Each row comes from the steps of one path. Every step used is in the known rows, and no mark comes twice. Write the path behind each row, first mark first.
Known rows:
X C R B W H Z Y F: [-167  296  222   -2  -69 -110  435  -69  185 -301  -96 -247  226   39
  -73  -80  108  -25 -166  116 -115  -90  100  310  123 -213  -81  159
   36  -45 -167  -17  129   50  -55   35  -56 -138   42  159    9  214
  -29  152  -60   -8  174  114  602  -76]
T Y X Q C R B: [  54  360   -6  163   62  -67  724   46  163  537  -77  -54  -55   79
   33  258  230 -193  -13 -662  -49  112   29  -12  -52 -176   71  -80
   47   10 -181  268   77  -44 -351  382    8  -33   89  -20  284  -16
   20  145  -50  131 -115   -5  673 -289]
Z Y Q C R W H X: [ -34   84  514  202  -95  -83   94   62  112 -227  -11 -261 -228  112
 -313  -39   37  122  -58  103 -153  -40  303  178 -151  -50  -57  -12
 -291   -4 -148 -193  120   79  -87  -59   53 -234 -122  240  182  156
   75  169  235   12  130 -147  395 -359]
X Q C R W: [   1  137   71  152 -114  -82  519    0  194   37  -69 -112  -46  -96
  -52  -53  191  -89  -41 -447  -49   78  330  105 -129  -59  -81 -158
  -20  -70  -18  -77  -42 -116 -262  -53   43 -257  -91  306  255  146
   -8  324   92  123  -93 -109  447 -171]
T B W H X F Y Q R Z: [-284  -15  101   95   44   56  437  -88  139 -340   15  -86  146  102
   66  -99    0    1   65   47  -12  -66  -28  178  -15 -272 -105  376
 -149   23 -126  223  115  -42   12  -19   16  -23 -100  198   39 -100
   41  102   17 -151  -45   85  110   -2]
C R W H X Q T Y F Z: [ -20  202  -33  139  -89  -85  389   -9  201 -148  -56 -117  124   35
 -200  -31   32 -328  -31 -605 -112   55   59   75   25  -72 -168   77
   53   49 -369  130  -47   23 -241  111  124  -95   86   62  202   94
  -86   62   68  174  648  -39  486 -240]
H Z F W C R B: [-166   49   30  -48 -112 -108   -3  110   55 -712 -113  -27  410  158
 -452 -133   76 -310 -139   11 -146 -140  146  156   52 -301    0   31
  225  123   57 -166   61  128  141 -278   61 -212 -246  165   59  169
   74  -44  239  136  172  140  347 -332]
C R Z Y: [ -16 -256  194  -39 -186   46 -139  178  185  -57  -91   43  154  -19
 -239   62  116  -16  -20   59 -186 -166   98  -23  103   66 -189  270
 -126 -177  155  -76  249  -52 -118 -128   18 -173 -257  346 -102   83
  100   89  228  101  311   71  268 -124]
X F Y Q C R W: [-148   86  -65  259  -39 -111  237 -142   77 -454    0  -97  -37  245
  -52 -116   45  143   -2 -110   21   95  199   56 -166  352  -31  -65
 -119  -42 -290  449   71  -55 -321 -149   18  -71  -68  108   26 -102
   29  305  135  123 -397  -14   29 -102]
Y T X Q C R W H Z: [ -80  233  -98  206   23   47  833   97  275  430 -110 -133   74 -136
  -76  -77  192 -282  -49 -318  -80    9  156   90 -378 -340   70  -41
  104  -74 -143  -21  -44   -8 -273  270   33 -209  176  114  140  -21
  -72  157 -230   10  -90   24  552 -467]
Y T C R B W H: [-244  -52  386 -100   35  -13  712  -23  136  367  -41 -327  162 -320
   35  -39  128 -235   -5  -48  -36   24   36  164  -13 -441   68  -36
   51 -123 -239  -10   65   -8  -93  157  -54  -14  114   43   62  132
  -11   29 -388 -158  -80 -109  343 -132]
Z F W H X Q: [ -69   95  -12   80  -46  -42  129   13 -155 -580   22 -204  151  317
 -377  -33 -296 -152  -54  -41   22   15  193  132  -41 -118  -35  122
 -192  274  -72  -99 -113  230  112 -247   98  -82 -177  -22  143  150
  107 -121  117   -1  211  201  314 -361]
B C R Z F Y X Q: [-162 -175   -9   32 -146   19 -140  269   10  -96  -68 -117  248   29
 -176   92   99 -243   -7  -65 -197  147  -46  -10  119  -37   60   21
 -126  -28  116  116  341   61 -155  -84  -87 -101 -102  196  -88  108
  221  233  110  146   29  257  271  -65]
B W H X Q: [ -99  193  -12 -116  -91  -74  413   23  -63 -350   87 -259   29  -31
   15 -114 -166 -297   -3   69  146   47  -81  246  100 -565 -205   82
  -77   34 -332  -14   38   55    3  -50    4  -50  -44  -49   74   70
  -39  -22 -214 -190  357  -79  265   38]
Y Q C R Z F W H X: [-151   18  489  235  -68  -18  261   49  312 -114    7  -31  206  181
 -290  141 -155  -49    7 -175  -88   35  321  219  -74 -180   62  115
 -162   90   66 -123   26  115   20 -122  102 -234 -216  284  236  127
  158  -11  178   40 -141   -5  265 -453]
C R Z Y Q X F: [  53   57  119  109 -111  -17  -22  168  279  -71  -60   52   21  118
 -241  170   81 -116  -37 -117 -136  -76  114   26  -19  287 -147  316
 -221 -202  -15   18  204  -34 -203   19   23 -107 -231  268  -98  -67
  117   85  245  131  226   29  164  -61]
F Z Y Q T X C R: [  41  148  569  410   49   70   60  105  281   18 -183 -301   47   51
   32  210  -17    7 -163  -67 -223   18  302  220 -166  738  108  130
 -403  116  -65  128  -63  144 -266 -131   73 -153  273  156  316   20
  106  179  -23  301 -153  205   71  -50]
Q C R Z Y: [ -14 -115  159   13 -167    1   94  155  362   62  -73  148  121  -86
 -314  167  104  -94  -15 -187 -198 -162  279   41  -61   12 -100   62
  -79 -152  255 -191  151 -103 -111 -187   35 -236 -266  431  111  133
  105  186  207  119 -102  -25  304 -183]
Z F Y Q: [-102 -104  271  226 -111  -41 -223    7 -277 -612  -52 -300  -50  251
 -231   17  -93  278  -72   94  -63   86  242   87 -130  518  241  197
 -225  266   -9  153   59  237   81 -287   11  -60  -29    3  145   71
  104   87  267   27 -112  184  169 -247]
B R Z F W: [-103 -258  142 -170 -130   18  -29  116   82   -9   13  -24  301   32
 -162    4  -29 -173 -105  193  -53   16  -22   66  233   15  -61  251
   -5   73  117  -90  139   53   39 -345  -93   81 -273  125 -135  121
  239   30  133 -105  154  117  151  -89]
T B C R Z: [-178 -240  194  -72  118  166   53  123  203  313  -63  133  334 -185
   26   80  268 -129   63  -90 -202  -41 -131 -102  198 -287  -35  108
   67  -63  251  -74  225 -134  -12  136  -57   28  -84  346  -92  100
  113  180   32   38 -135  144   66  161]
W H X Q T Y: [ -10  412  -76  151   76  -44  522   19  182 -232  142 -125 -156  296
  -21   53 -198 -197    0 -400   51  -25   26  105  -65 -493 -142  -71
  -66   81 -301   36 -114   53  -97  270  118    0   53 -187  352   -6
    8  -76    1  -56  197 -119  164 -201]
H X C R B: [ -41  296  296   11  -60  -42   87 -143  250 -207   48 -168  118  228
   91  -51 -109  -94   57  143 -130   32  144  178  105 -387 -173 -158
   35   59 -281   54   84 -117 -170  208   43 -112  -17   25  285   98
 -147  105  191   55   54  -92  122  124]
H W C R Z Y X Q T: [ -27  171  -57   51 -231 -107   57  138  220 -406  -84 -131 -104   38
  -86 -146  242 -285   -5   33 -212 -177  -45  126 -155 -326 -194   83
   -9 -131   -9  -22   66    3   53 -115   77 -186 -213  185   -6  -12
  -92   29  160   14   48  -48  316 -105]
Q T X C R W H Z Y: [  30  438  223   71   41    3  350   40  350 -100  -82  -88 -174   -3
  -86  -49  132 -193 -158 -304 -187  -38  185  204 -237   78  -93  -13
   33  -36 -111 -218  -52  -17 -290  169   45 -103  144  152  188   53
 -153   59  -27   11   66   21  303 -210]
W R Z F: [ -23 -130 -151 -138 -152  -12 -214  120  223 -126   57   57  117  212
 -325 -113  -23 -219 -106    2  -82   26   58  139  109  -51 -227  -28
  208  -52  153 -125  117   14  139 -184   19 -209 -128  117 -111   60
  106 -114   21    1  137   98  335 -377]
F Z Y T C: [ -20 -120  155  222   54   72   10  132   95   52 -133 -347   87  -56
  -97  127  -28  -80 -119  228 -219  -86  166   73 -173  513  191   69
 -380   66  -99   61  -56  191  -41 -241   45  -96  239   -1  205   24
  171  127  -51  200 -111  211   27   13]
Y X Q R B C: [ -66  174  -14  180  -18  -81  369   88   55  264  -71 -189 -104   -2
   88   -3  218 -223   13 -240 -119  214   -1  124  -95 -185  152 -158
  -68  -32  -33  127  103   -1 -182  254  -79  -92   99   -6   67  -48
   91  148  -22  114   18   51  229 -180]
T B W R Z Y Q X: [ -66   69  206 -112   21   -4  150  152  197  213  -26  -43   -6  -91
 -101   16  160 -255  -66  -81  -86   11  -64  190   31   27 -130  270
  -77 -104  103 -139   97  -44  133   18  -34  -21  -73  290  -12  -18
   65    9 -128 -134   98   57  352  -41]
T X Q C R W H Z: [  35  402    2  260   36   24  596   53  257  161 -120  -33   -3   -6
  -21  -93  167 -269 -112 -395   25   24  231  153 -255 -260 -101  -98
   72  -56  -62 -143   57  -45 -360  222   15 -261  136  211  102   28
 -107  266 -121   87 -153   66  539 -292]
T Y X C R B W H: [ -54  370   61  -57   93  -47  768 -106   99  434  -39 -146   97   36
  131  134  106 -158  -60 -355    8   84 -158  132  111 -396  -24   70
  102  -18 -338  339  154    6 -275  377  -34   41  145 -103   83   38
  -75   -9 -348  -84   81   19  839 -209]
C R B W H Z Y X T: [-162  -78  230 -117 -106  -41  583  136   30 -134 -110 -206  130 -106
 -153 -107  386 -205  -70   21 -124  -96   30  178  143 -385 -108  155
  104 -108 -158   36  266    8 -170   62   19 -111 -124  107  -54  148
  -16   73  -65  -15  477  -18  563 -138]
Q X T C R W H Z F: [  60  331 -123   -6   66   30  425   19  131   28  -80  -63  -84   41
 -275   12  241 -352 -147 -415 -105   14  169  121 -169   15   24   89
   37  -52 -140 -316   24   75 -141  187  101  -53    2   12   44   82
  -79   49    9 -102  353    2  635   59]
Q T X C R Z Y: [  88  356  341   71  -19   59  129  136  461  211  -66   27 -139   -4
   36  199   26 -161  -71 -343 -221    7  141  124 -179  343 -105   59
 -154  -38   78 -131  -13  -83 -308  141   14  -38   96  196  201  -17
  -63   58   20   67 -133   97   80  -68]
Z F X Q R: [ -62  -24   52  199  -63  -18  -48    7 -367 -396 -110 -284    4  218
 -121  -19  123  197  -66  -66  -92   84  379  120 -245  110  121   51
 -165  285   49   56   -1  203   24 -313   59 -152  -90  101  132   83
  151  184  159   33  211  217  497 -219]
R Z F W H X Q T: [ -31   89  -36   20 -147  -27   32  187  268 -514  115   19   18  291
 -302   72 -269 -265  -29 -187 -137  -31  139  130  -43  -11 -111  226
 -185  125   69 -238  -54  137  134 -197  124 -107 -254   40  180   50
   84 -188  370   14  247  154    9 -304]
C R Z F X Q T B W H: [-169 -196  221  -59 -106   43  300  162   70 -275  -75  -85  270  -89
 -120   41  198 -130  -23 -312 -184  -69  165  142    8 -172 -120  353
  -40   21  129  -23  125   37   -8 -197   86 -124 -260  363   89  157
   81   46   82  -21  426  141  445 -152]
X Q T C R B W H Z: [-121  343  343   78   30 -117  809   70  282 -303  -33 -333 -133 -115
   96  -38  226 -329 -143 -443  -19   48  240  311  -20 -263  -15  -92
   43  -65 -194 -229  -88   -2 -186   89   14 -115   66  116  371  149
   10  148  -38   -3  -50 -106  168   10]
B R Z F X T Y Q C: [-118 -101  293   56   -4   96  347  130  126  433   13  -82  118  164
   88  202  247  132 -108  -59 -108  116  100   72   57  -34   84  126
  -62  189   38   94  190   96 -120 -178  -27   65 -125   68   69   86
  321  258   80 -166 -101   81  540 -102]
X F W R C: [-124  123 -467  -24   35 -100  150  -24  248 -104  116  232  254  321
 -158  -51 -211 -296  -20  -85  117   77  -57   61   53 -129 -350 -240
  150  -47 -113  366  -63  -77 -139 -163   21   44 -189   27 -214 -144
  151  -29 -188  154 -257   70  -51 -253]
H R Z Y Q: [ -26   -8  289  203  -42   18 -152  111   99 -227    5  -28 -179  158
   49 -133  180  317  -99  418  -97 -210  112   88   40  -90 -121  305
  -99 -101   48 -196   72  127  142   61  -86 -140 -133  190 -227  -87
   74  237  348    9 -168  -16   90   13]
T Q R B W H Z: [-148  138  348  153   30  -15  613 -101  113 -196   -3 -279  -40   16
  -98 -187  137  -97 -170 -286  133  -46  160  287   57 -451  -62   68
  160   24 -227  -85   56   -3 -194   16   -6 -160  -53   87   30   56
  -18  188 -117  -76  -41 -193  504 -173]
C R W H Z Y: [ -85 -147   69  -59 -109  -44  168   -2    3 -396 -100 -119   85  -61
 -356 -295  249  -54 -112   49 -113 -167  144   77   32 -276 -188  117
  143 -164 -133 -153  178    8 -121  -71   55 -230 -172  267 -124  185
  -64   92  115   15  580  -78  565 -299]
Z F Y X T C R: [-123 -167   72  106  -65   82   18   23 -264 -221 -174 -310  147  157
 -214   60  105   65  -35    6 -197  106  143   28 -129  384  245  128
 -231  204   -3  242  140  187 -149 -191   26  -61    5   45  106  109
  113  138   86   39  -40  353  522 -125]
C R Z F Y Q T X: [ -59 -111  426  149 -177   53  -84  167  206 -161 -111  -11  121   62
 -197  148   38  -55  -21 -287 -183   32  211   67  -64  379    7  308
 -103   32  134   48  176   29 -187  -80   37 -130 -109  286   90   26
   38   60  243  122   62  150  175 -269]

Write each row's path:
[-191  -35  144  -30 -179 -115  154  -40 -245 -639  -69 -377  159  109
 -238  -97  -47  -25  -90   69 -113   40  129  249  -17  102   87  200
  -81  138 -134  274  214  170  -12 -195  -28  -77  -62    0   69  184
  -40   34    8  -28  182  193  564 -267]
Z F Y X C R B W H
[-187  131  475 -100   46  -94  344   59   78 -454  -55 -269    6 -125
 -104   -4  243 -299 -123 -271 -146    8  270  298  -55 -224   77  -74
  134   62 -137 -265   15  105  -27 -102   37  -27  -11  124  272  205
   -1   17  -18  -69  118  -39  195   -1]
Q T C R B W H Z F X
[ -48  280   38  102   69    6  678  -68  223  477   36 -273    2  -75
 -109  -45  -28 -214  -93 -465  -27   56   29  133 -233 -172   39   24
  -14 -105 -318   89 -107    0 -248  284   51  -33   75  -17   87    5
 -107   47 -335 -110   41 -180  644 -253]
Y T Q X C R W H
[-147   59  265    5   -7  -58  207  -16  137 -598  -79 -226  -62  -40
 -281 -101  145 -196 -137 -321 -189  -20  288  179 -142  105   95  -29
   80   12 -108 -240  -41   81 -106 -131   64  -96    1  175  283  184
  -31   57  162   -8   51  -12  198 -143]
Q T C R W H Z F Y
[-107   79   54  231  -28  -23  118  124 -121  109  -70 -206  -34  180
 -266  -14  183  184  -99 -164 -155  -16   97   62 -201  103  -30   17
 -362   94  -58   68  104  191 -118 -154   50  -65  -12  138 -109  124
  163  296  -48   12  282  196  820 -276]
Z Y F X T Q C R W H
[-251  -69  361   56 -193  -58 -144  181  327 -330  -46   44  355   41
 -147    1  -35 -129    3 -367 -284  -77  -33  140  -45  -92 -108   30
 -121   -3  258  173  153  -31   82 -200   59 -173 -223  351  158   93
  142    9  131   99  -26   22  191 -329]
W C R Z F Y Q T B
[ -28  -45 -188  136 -221  -29  -93  203  128 -358   -4  -29  -14  211
 -230  113  -66  -47  -41  -80 -219    5  161   74 -194  346  126  212
 -237   59  197   36  159  124   47 -236   25 -192 -156  110  142    3
  104   88  403   99  -96  269  214 -263]
R Z F Y X Q C
[-135  215 -248  107    8    7  202  219  175 -199 -174  -52  335  172
 -349  -43   87 -323 -108  163 -158 -189  -11   36 -220 -185  -36   35
  -80  -38  -81   79   33   84 -158 -118   26 -168  -69  171  -46  -89
  183   82  -55  141  -62  261  360 -338]
H Z Y T X F W C R
[ -56 -140  189  120 -193   55   28  155  153  -92  -89    7  134  149
 -244  156   97  -13  -22 -285 -174   10  199   37  -30  370    9  373
 -163  -27  133   92  193   45 -131  -82   89 -119 -210  218   28   25
   85   87  262   61  244  123  386 -142]
C R Z F Y Q X T
[-228  229   45  120   37  -63  333  -16  157  163  -18   -3  343  235
 -138   27 -147 -256   45 -240  -10   80 -101   97  103 -235  -33   15
 -156   98 -100   59  -36  126   26  137   23   99   87  -62  -70   75
   87  -55 -141   19  163  252  273 -178]
Y F W H X T C R B
[-304  -96 -363   73   78   -5  421  -73    6 -290   27 -114  175  110
  -78 -206   95  -37   44  -41  -46  -13  -84  -76 -105  -65  -68  -20
  -21  -91 -296  515  118  -66 -227   15  -16   87  -10   10 -149  -85
   49  230 -114   14 -210   88   72  -91]
X F Y T B C R W H
[-208  168  -29  -53  -68  -84  143   37 -121 -309   20 -168  117   44
   83 -179    4   79 -123  374   21 -122  -96  301   64 -413 -187  315
 -144  -43 -123    4  108  224  221 -137 -111  -31  -28   89 -329   35
   41  142 -228 -220  237  158  553   46]
B W H R Z Y F X C
[  71  241  484  422   84   54   11  109  271    0 -124 -301  -91  106
   90  205  -76   38 -175    1 -201   38  258  230 -219  789  151   89
 -443  158  -79   88 -107  185 -180 -120   62 -108  335   33  327  -27
   97  144   -4  257 -251  215  -56  -20]
F Z Y Q T X C
[-190   93  -58   90   65  -30  242    0  113 -118   22    4  190  282
  -85 -182 -170   22 -101  238  -19 -191    0  189  -13 -331 -131  193
 -228 -132  104    6  -56  194  129  -44  -12  -73 -149  103 -233  -24
  115  -53 -132  -53 -116  213  348 -336]
F W H R Z Y X C
[  63  137  359  359    9   -7  -35   80  196  -88 -157 -285   83   98
  -99  199  -64  -29 -173   -6 -188  -30  295  217 -124  704  115  201
 -424   24  -69  122  -25  168 -132 -159   78 -156  149  133  245   26
  133  158   40  280   50  143  175   28]
F Z Y Q X C R
[ -57  356 -279  289   22  -76  205   45    4  463  -53  133   74  249
   55  321   34   58   -5 -572  -12  128  -58  -49 -123 -118   23   33
   -6  200  -65  410   24  106 -113  174  -12   92  127  -19   25 -128
  168  211  -33  121  166  182  650 -299]
T Y F X Q R C
[ -46  369  -19  282  178    8  411  111  198 -455   -8 -110 -160  268
 -166  -13   50  -56 -172   10  -19 -155   92  175 -238  -84   29  123
  -79   -2 -186  -84  -19  182  -90  132   48  -71  102  -46   38  -88
  103  -26    5   -3  -64   97   42 -281]
W H Z Y Q T X F
